Here is a tiny trained network, its code and every weight. The questions are about switching its units off for an input and a class, where a switched-off unit gives its printed mean instead of its output.

import numpy as np


def w(rows, s, z=0):
    codes = np.array(rows[::2]) - 128.0
    scale = np.full(codes.shape[1], s)
    scale[-1] = z or s
    return codes * scale


def f(y):
    return y / 2 * (1 + np.tanh(0.7978845608 * (y + 0.044715 * y**3)))


def log_softmax(a):
    a = a - a.max(-1, keepdims=True)
    return a - np.log(np.exp(a).sum(-1, keepdims=True))


def net(x, mask):
    res = np.array(x, float).reshape(1, 8) / 4 @ E
    y = f(res @ A[0][:, :-1].T + A[0][:, -1])
    res = res + np.where(mask, y, B[0][:, -1]) @ B[0][:, :-1]
    return log_softmax(res[-1] @ U[:, :-1].T + U[:, -1])


A, B = {}, {}
E = w([
[113,163,94,70,105,114,144,115,184,142],'x0',
[138,184,136,124,89,138,151,188,110,56],'x1',
[167,113,244,154,66,133,96,100,151,54],'x2',
[87,114,85,112,153,68,196,72,134,81],'x3',
[174,71,93,219,96,113,83,119,166,139],'x4',
[110,85,115,159,123,190,138,108,159,155],'x5',
[144,84,98,137,123,172,199,171,161,81],'x6',
[101,140,132,99,17,116,106,191,124,139],'x7',
],0.011)
A[0] = w([
[129,211,104,69,139,98,111,160,112,109,181],'N1',
[175,135,121,169,157,97,128,67,121,99,166],'N2',
[106,133,151,105,56,138,160,118,149,75,147],'N3',
[127,138,130,123,85,148,92,162,148,150,4],'N4',
[220,117,209,174,91,176,46,130,147,108,229],'N5',
[173,68,38,185,136,94,168,129,190,98,159],'N6',
[140,128,183,137,114,17,102,91,103,51,190],'N7',
[122,117,132,130,161,125,149,53,132,120,157],'N8',
[116,119,76,133,151,82,139,131,130,129,13],'N9',
[108,174,102,99,136,97,128,75,132,142,14],'N10',
[155,117,168,139,129,190,91,118,137,134,47],'N11',
[135,129,107,165,72,86,76,127,141,162,66],'N12',
[153,125,100,141,177,117,91,114,87,129,187],'N13',
[152,126,141,197,195,75,133,36,122,85,196],'N14',
[107,118,111,77,204,100,139,18,170,155,192],'N15',
[133,236,119,68,123,72,120,165,132,106,157],'N16',
[110,131,160,118,51,132,151,146,180,60,248],'N17',
[134,125,126,147,41,31,11,104,150,190,150],'N18',
],0.011,0.0022)
B[0] = w([
[140,163,170,84,81,121,130,190,108,134,189],'N1',
[86,147,179,148,135,91,134,93,125,146,172],'N2',
[144,121,154,115,69,141,212,133,149,132,183],'N3',
[121,151,159,166,127,100,85,99,139,127,157],'N4',
[88,66,241,163,133,177,118,89,188,65,255],'N5',
[178,53,100,162,85,129,128,128,188,58,213],'N6',
[126,169,6,70,128,50,177,158,108,244,205],'N7',
[122,136,137,141,136,85,136,90,105,152,168],'N8',
[143,76,108,141,125,170,150,115,146,75,155],'N9',
[102,135,186,114,142,161,138,147,124,134,157],'N10',
[124,109,130,156,108,146,104,149,127,91,169],'N11',
[102,131,121,135,162,93,87,114,105,118,168],'N12',
[97,133,180,121,109,138,146,130,169,131,161],'N13',
[122,139,169,188,136,52,113,64,106,147,207],'N14',
[43,110,160,92,166,106,189,74,180,216,208],'N15',
[134,150,157,91,71,140,147,213,104,148,198],'N16',
[142,102,164,126,99,165,204,102,164,167,208],'N17',
[127,163,63,150,186,9,33,98,68,131,211],'N18',
],0.011,0.017)
U = w([
[111,132,183,94,87,210,165,160,140,139,83],'0',
[137,214,99,97,128,74,109,173,51,165,175],'1',
[182,166,119,117,136,135,108,79,111,114,3],'2',
[67,138,148,140,205,84,118,67,126,165,154],'3',
[142,98,113,141,96,115,181,94,165,131,176],'4',
[159,91,3,130,158,134,89,152,130,98,91],'5',
[134,99,176,200,128,163,67,101,136,40,145],'6',
[179,144,139,130,124,142,148,47,81,120,65],'7',
],0.011,0.0056)

Each question gives the input, the list of numbers given to net, and the class t.
The units are the neurons (one row each of A and B). Each row of codes is followed by its name. A weight is (code - 128) times the scale printed after its matrix; where a second scale follows, it is the last column's (A, B and U).
mask holds one flag per neuron, in row order. A switched-off neuron (its flag False) gives its mean, the last column of its row in B, instead of its output. The means were averaged over made-up inputs and are rounded, as every weight is.
A unit's drop is (log p(t) with every unit on - log p(t) with that unit switched off) / (log p(t) with every unit on - log p(t) with every unit switched off).
The circuit of an input: a set's keep is (log p(t) with only the set's units on - log p(t) with every unit switched off) / (log p(t) with every unit on - log p(t) with every unit switched off). Starting from the 12 units with the biggest drops (on a tie, the unit counted first), units are removed one at a time, each time the one whose removal leaves the highest keep (on an exact tie, the one counted first), for as long as the keep stays at least 0.8.
units of the circuit, in order: the units of the circuit, biggest drop first
unit that matters most: the unit with the biggest drop
top k neurons: the k neurons with the biggest drops, biggest first
drop of u: that unit's drop, to one decimal
input [8,7,-8,-2,-6,-7,-6,-7], class 0: unit that matters most	N18
input [-6,8,7,4,0,-6,5,1], class 0: top 3 neurons	[N18, N6, N5]
input [5,3,-8,-4,-8,4,-7,3], class 0: top 3 neurons	[N18, N7, N10]
input [4,-6,7,-4,3,8,-4,-3], class 6: top 3 neurons	[N5, N7, N11]
input [-5,8,8,3,4,0,0,7], class 4: top 2 neurons	[N7, N18]
input [0,-6,3,-4,5,-7,5,-6], class 6: top 2 neurons	[N5, N6]
input [7,2,-8,0,4,-2,4,5], class 0: top 2 neurons	[N18, N16]
input [-5,2,8,3,1,-4,-6,1], class 3: units of the circuit, in order	[N5, N7]
input [-6,-1,-6,8,-6,-3,1,6], class 0: top 3 neurons	[N18, N7, N9]
input [-5,6,8,2,-4,-5,8,-2], class 0: top 2 neurons	[N18, N6]
input [-7,-3,-8,7,4,1,6,5], class 5: top 2 neurons	[N5, N17]
input [-1,-5,-8,-2,1,4,2,-2], class 4: top 2 neurons	[N18, N6]
input [0,8,4,4,2,8,4,8], class 0: top 2 neurons	[N18, N14]
input [0,2,-2,1,-8,-1,3,-4], class 0: top 3 neurons	[N18, N7, N14]
input [0,1,6,-1,2,5,-1,8], class 6: units of the circuit, in order	[N5]
input [7,-4,3,0,-7,8,-8,8], class 1: top 2 neurons	[N18, N5]
input [7,8,-7,2,-5,4,-1,-7], class 0: drop of N13	0.0
input [0,6,-1,-5,-2,2,-7,-7], class 6: drop of N7	0.8
input [-5,5,-4,6,7,4,-6,4], class 5: drop of N5	0.2
input [-2,6,-3,2,6,7,-6,0], class 6: units of the circuit, in order	[N7]
